Here is a tiny trained network, its code and every weight. The questions are about switching its units off for an input and a class, where a switched-off unit gives its printed mean instead of its output.

import numpy as np


def w(rows, s, z=0):
    codes = np.array(rows[::2]) - 128.0
    scale = np.full(codes.shape[1], s)
    scale[-1] = z or s
    return codes * scale


def f(y):
    return y / 2 * (1 + np.tanh(0.7978845608 * (y + 0.044715 * y**3)))


def log_softmax(a):
    a = a - a.max(-1, keepdims=True)
    return a - np.log(np.exp(a).sum(-1, keepdims=True))


def net(x, mask):
    res = np.array(x, float).reshape(1, 3) / 4 @ E
    y = f(res @ A[0][:, :-1].T + A[0][:, -1])
    res = res + np.where(mask, y, B[0][:, -1]) @ B[0][:, :-1]
    return log_softmax(res[-1] @ U[:, :-1].T + U[:, -1])


A, B = {}, {}
E = w([
[163,140,55,168,139,96,158,95,179,160,141,143],'x0',
[213,134,57,4,151,89,78,157,194,85,81,190],'x1',
[32,211,69,105,94,160,92,193,137,140,188,173],'x2',
],0.013)
A[0] = w([
[110,160,232,18,70,131,65,124,40,98,75,111,29],'N0',
[165,166,85,58,129,79,96,152,203,77,29,219,166],'N1',
[63,180,54,101,122,175,110,212,131,167,182,183,133],'N2',
[147,132,185,88,127,185,83,161,75,60,113,128,82],'N3',
[97,108,203,85,119,177,131,122,92,113,86,199,254],'N4',
[151,127,50,139,159,88,173,63,160,173,140,174,95],'N5',
[206,67,155,163,192,87,165,118,120,98,2,103,99],'N6',
[187,146,147,60,158,104,102,140,167,33,123,232,30],'N7',
[103,127,83,145,66,111,76,186,169,129,166,160,46],'N8',
[178,174,69,204,160,82,139,76,161,157,206,158,121],'N9',
],0.0077,0.0036)
B[0] = w([
[68,179,136,193,95,137,183,63,241,74,33,207,182],'N0',
[162,155,191,204,45,86,181,135,82,159,154,99,252],'N1',
[147,45,122,164,102,77,51,159,106,25,63,11,231],'N2',
[73,131,95,115,16,82,120,107,160,115,89,177,164],'N3',
[182,223,161,151,88,52,184,205,184,155,85,94,174],'N4',
[31,91,73,143,10,79,122,87,201,121,74,201,180],'N5',
[52,33,65,99,76,130,83,239,123,84,83,89,216],'N6',
[124,159,199,201,58,65,106,124,1,128,177,116,210],'N7',
[72,62,66,73,174,109,167,185,115,70,58,169,172],'N8',
[88,206,190,195,71,98,90,64,145,78,88,211,186],'N9',
],0.0076,0.016)
U = w([
[104,177,120,144,85,97,137,81,224,103,42,171,135],'0',
[126,25,103,109,129,106,73,169,108,64,72,58,56],'1',
[102,125,207,191,95,112,145,107,41,149,168,70,149],'2',
[141,122,154,157,115,82,136,141,145,123,130,66,185],'3',
[138,136,141,101,254,137,136,119,148,167,164,181,2],'4',
[196,158,76,103,200,235,158,110,152,162,169,149,2],'5',
[167,118,118,85,146,162,181,108,151,211,201,133,2],'6',
],0.0096,0.0038)

Each question gives the input, the list of numbers given to net, and the class t.
The units are the neurons (one row each of A and B). Each row of codes is followed by its name. A weight is (code - 128) times the scale printed after its matrix; where a second scale follows, it is the last column's (A, B and U).
mask holds one flag per neuron, in row order. A switched-off neuron (its flag False) gives its mean, the last column of its row in B, instead of its output. The means were averaged over made-up inputs and are rounded, as every weight is.
A unit's drop is (log p(t) with every unit on - log p(t) with that unit switched off) / (log p(t) with every unit on - log p(t) with every unit switched off).
The circuit of an input: a set's keep is (log p(t) with only the set's units on - log p(t) with every unit switched off) / (log p(t) with every unit on - log p(t) with every unit switched off). Starting from all 10 units, units are removed one at a time, each time the one whose removal leaves the highest keep (on an exact tie, the one counted first), for as long as the keep stays at least 0.8.
circuit, biggest first: the units of the circuit, biggest drop first
unit that matters most: the unit with the biggest drop
top k neurons: the k neurons with the biggest drops, biggest first
drop when u is switched off: that unit's drop, to one decimal
input [1,-1,-6], class 1: unit that matters most => N6
input [0,-3,3], class 3: top 2 neurons => [N6, N7]
input [-4,-3,-6], class 1: top 2 neurons => [N6, N1]
input [2,8,-7], class 2: top 3 neurons => [N1, N7, N2]
input [1,3,2], class 3: top 2 neurons => [N6, N9]
input [7,-7,-2], class 0: circuit, biggest first => [N7, N9]
input [2,2,2], class 3: circuit, biggest first => [N6, N0]
input [-6,6,-4], class 0: top 2 neurons => [N0, N3]
input [-8,-8,1], class 0: circuit, biggest first => [N0, N7]
input [1,6,8], class 1: top 2 neurons => [N2, N8]
input [-4,6,5], class 2: top 2 neurons => [N1, N7]
input [-6,1,-6], class 0: top 2 neurons => [N0, N2]
input [2,7,-3], class 2: top 2 neurons => [N1, N7]
input [-2,-2,-5], class 1: circuit, biggest first => [N6]
input [4,7,-1], class 2: circuit, biggest first => [N7, N1]
input [3,-7,-8], class 1: top 3 neurons => [N6, N1, N7]
input [7,-3,8], class 1: top 2 neurons => [N2, N0]
input [6,-4,8], class 1: drop when N2 is switched off => 1.1
input [-8,-1,-7], class 0: drop when N0 is switched off => 0.9
input [3,-6,-7], class 1: drop when N6 is switched off => 0.7
input [-3,-6,8], class 1: unit that matters most => N2
